Below are the code and all the weights of a small trained network. Each question names an input and a class and asks about switching units off, where a switched-off unit gives its printed mean instead of its output.

import numpy as np


def w(rows, s, z=0):
    codes = np.array(rows[::2]) - 128.0
    scale = np.full(codes.shape[1], s)
    scale[-1] = z or s
    return codes * scale


def f(y):
    return y / 2 * (1 + np.tanh(0.7978845608 * (y + 0.044715 * y**3)))


def log_softmax(a):
    a = a - a.max(-1, keepdims=True)
    return a - np.log(np.exp(a).sum(-1, keepdims=True))


def net(x, mask):
    res = np.array(x, float).reshape(1, 5) / 4 @ E
    y = f(res @ A[0][:, :-1].T + A[0][:, -1])
    res = res + np.where(mask, y, B[0][:, -1]) @ B[0][:, :-1]
    return log_softmax(res[-1] @ U[:, :-1].T + U[:, -1])


A, B = {}, {}
E = w([
[87,172,122,17,89,108],'x0',
[127,205,136,191,101,199],'x1',
[104,179,89,160,71,80],'x2',
[148,254,202,92,163,40],'x3',
[197,164,180,176,12,90],'x4',
],0.0092)
A[0] = w([
[133,101,114,183,116,109,206],'neuron 0',
[56,182,73,172,71,119,112],'neuron 1',
[99,204,98,129,115,82,153],'neuron 2',
[144,54,136,152,190,100,254],'neuron 3',
[157,136,149,208,121,129,166],'neuron 4',
[123,178,148,50,188,140,159],'neuron 5',
[128,109,146,142,132,99,97],'neuron 6',
[188,119,175,117,145,137,197],'neuron 7',
[109,210,127,111,147,78,116],'neuron 8',
[77,5,77,119,90,81,123],'neuron 9',
[178,133,157,179,55,185,80],'neuron 10',
[67,110,104,89,175,75,148],'neuron 11',
[154,114,134,152,88,90,65],'neuron 12',
[87,180,122,149,202,238,123],'neuron 13',
[116,75,133,23,92,160,170],'neuron 14',
[103,158,106,115,136,107,95],'neuron 15',
],0.016,0.0052)
B[0] = w([
[132,103,204,167,102,116,188],'neuron 0',
[205,76,105,142,79,189,202],'neuron 1',
[96,134,231,189,102,110,204],'neuron 2',
[182,53,86,122,213,23,230],'neuron 3',
[187,155,96,169,105,104,208],'neuron 4',
[98,77,116,52,92,213,214],'neuron 5',
[149,167,107,107,174,134,134],'neuron 6',
[119,49,130,178,91,154,174],'neuron 7',
[38,186,179,120,142,124,209],'neuron 8',
[114,71,157,49,252,33,247],'neuron 9',
[213,120,84,171,50,177,215],'neuron 10',
[152,79,125,121,92,187,217],'neuron 11',
[127,172,114,165,155,136,161],'neuron 12',
[76,144,43,230,158,79,208],'neuron 13',
[76,57,52,143,152,185,224],'neuron 14',
[129,189,128,89,100,132,151],'neuron 15',
],0.019,0.014)
U = w([
[52,182,145,224,108,119,151],'0',
[101,124,252,101,107,128,89],'1',
[183,195,101,82,157,181,14],'2',
[231,74,132,177,114,102,142],'3',
[114,88,114,136,82,199,131],'4',
[124,179,92,121,133,113,2],'5',
[87,83,68,168,201,100,201],'6',
],0.011,0.0032)

Each question gives the input, the list of numbers given to net, and the class t.
The units are the neurons (one row each of A and B). Each row of codes is followed by its name. A weight is (code - 128) times the scale printed after its matrix; where a second scale follows, it is the last column's (A, B and U).
mask holds one flag per neuron, in row order. A switched-off neuron (its flag False) gives its mean, the last column of its row in B, instead of its output. The means were averaged over made-up inputs and are rounded, as every weight is.
A unit's drop is (log p(t) with every unit on - log p(t) with that unit switched off) / (log p(t) with every unit on - log p(t) with every unit switched off).
The circuit of an input: a set's keep is (log p(t) with only the set's units on - log p(t) with every unit switched off) / (log p(t) with every unit on - log p(t) with every unit switched off). Starting from the 12 units with the biggest drops (on a tie, the unit counted first), units are removed one at a time, each time the one whose removal leaves the highest keep (on an exact tie, the one counted first), for as long as the keep stays at least 0.8.
circuit, biggest first: the units of the circuit, biggest drop first
most important unit: the unit with the biggest drop
k most important neurons: the k neurons with the biggest drops, biggest first
drop when u is switched off: that unit's drop, to one decimal
input [7,4,-4,-7,7], class 4: most important unit	neuron 3
input [8,6,-2,-5,5], class 4: 2 most important neurons	[neuron 3; neuron 9]
input [-1,-2,-7,5,-1], class 4: 2 most important neurons	[neuron 9; neuron 5]
input [4,7,-5,4,7], class 0: 2 most important neurons	[neuron 8; neuron 3]
input [5,3,2,5,-5], class 1: 3 most important neurons	[neuron 5; neuron 8; neuron 2]
input [8,1,-5,6,-1], class 4: 3 most important neurons	[neuron 5; neuron 9; neuron 14]
input [-5,8,5,-2,-4], class 3: 2 most important neurons	[neuron 1; neuron 8]
input [-6,5,-1,1,-2], class 3: 4 most important neurons	[neuron 9; neuron 14; neuron 8; neuron 4]
input [5,2,-5,3,-6], class 4: 2 most important neurons	[neuron 5; neuron 9]
input [-2,5,8,2,0], class 0: 4 most important neurons	[neuron 3; neuron 8; neuron 2; neuron 9]
input [1,-7,6,-7,7], class 6: 3 most important neurons	[neuron 9; neuron 11; neuron 12]
input [-2,0,-5,7,-2], class 4: 3 most important neurons	[neuron 5; neuron 9; neuron 7]
input [6,-5,6,-5,6], class 6: 2 most important neurons	[neuron 9; neuron 14]
input [-1,-8,-5,1,7], class 6: circuit, biggest first	[neuron 10]
input [2,-1,-2,8,-7], class 4: drop when neuron 11 is switched off	0.2
input [4,3,5,7,-1], class 1: drop when neuron 0 is switched off	0.0
input [4,7,4,5,3], class 1: drop when neuron 1 is switched off	0.2
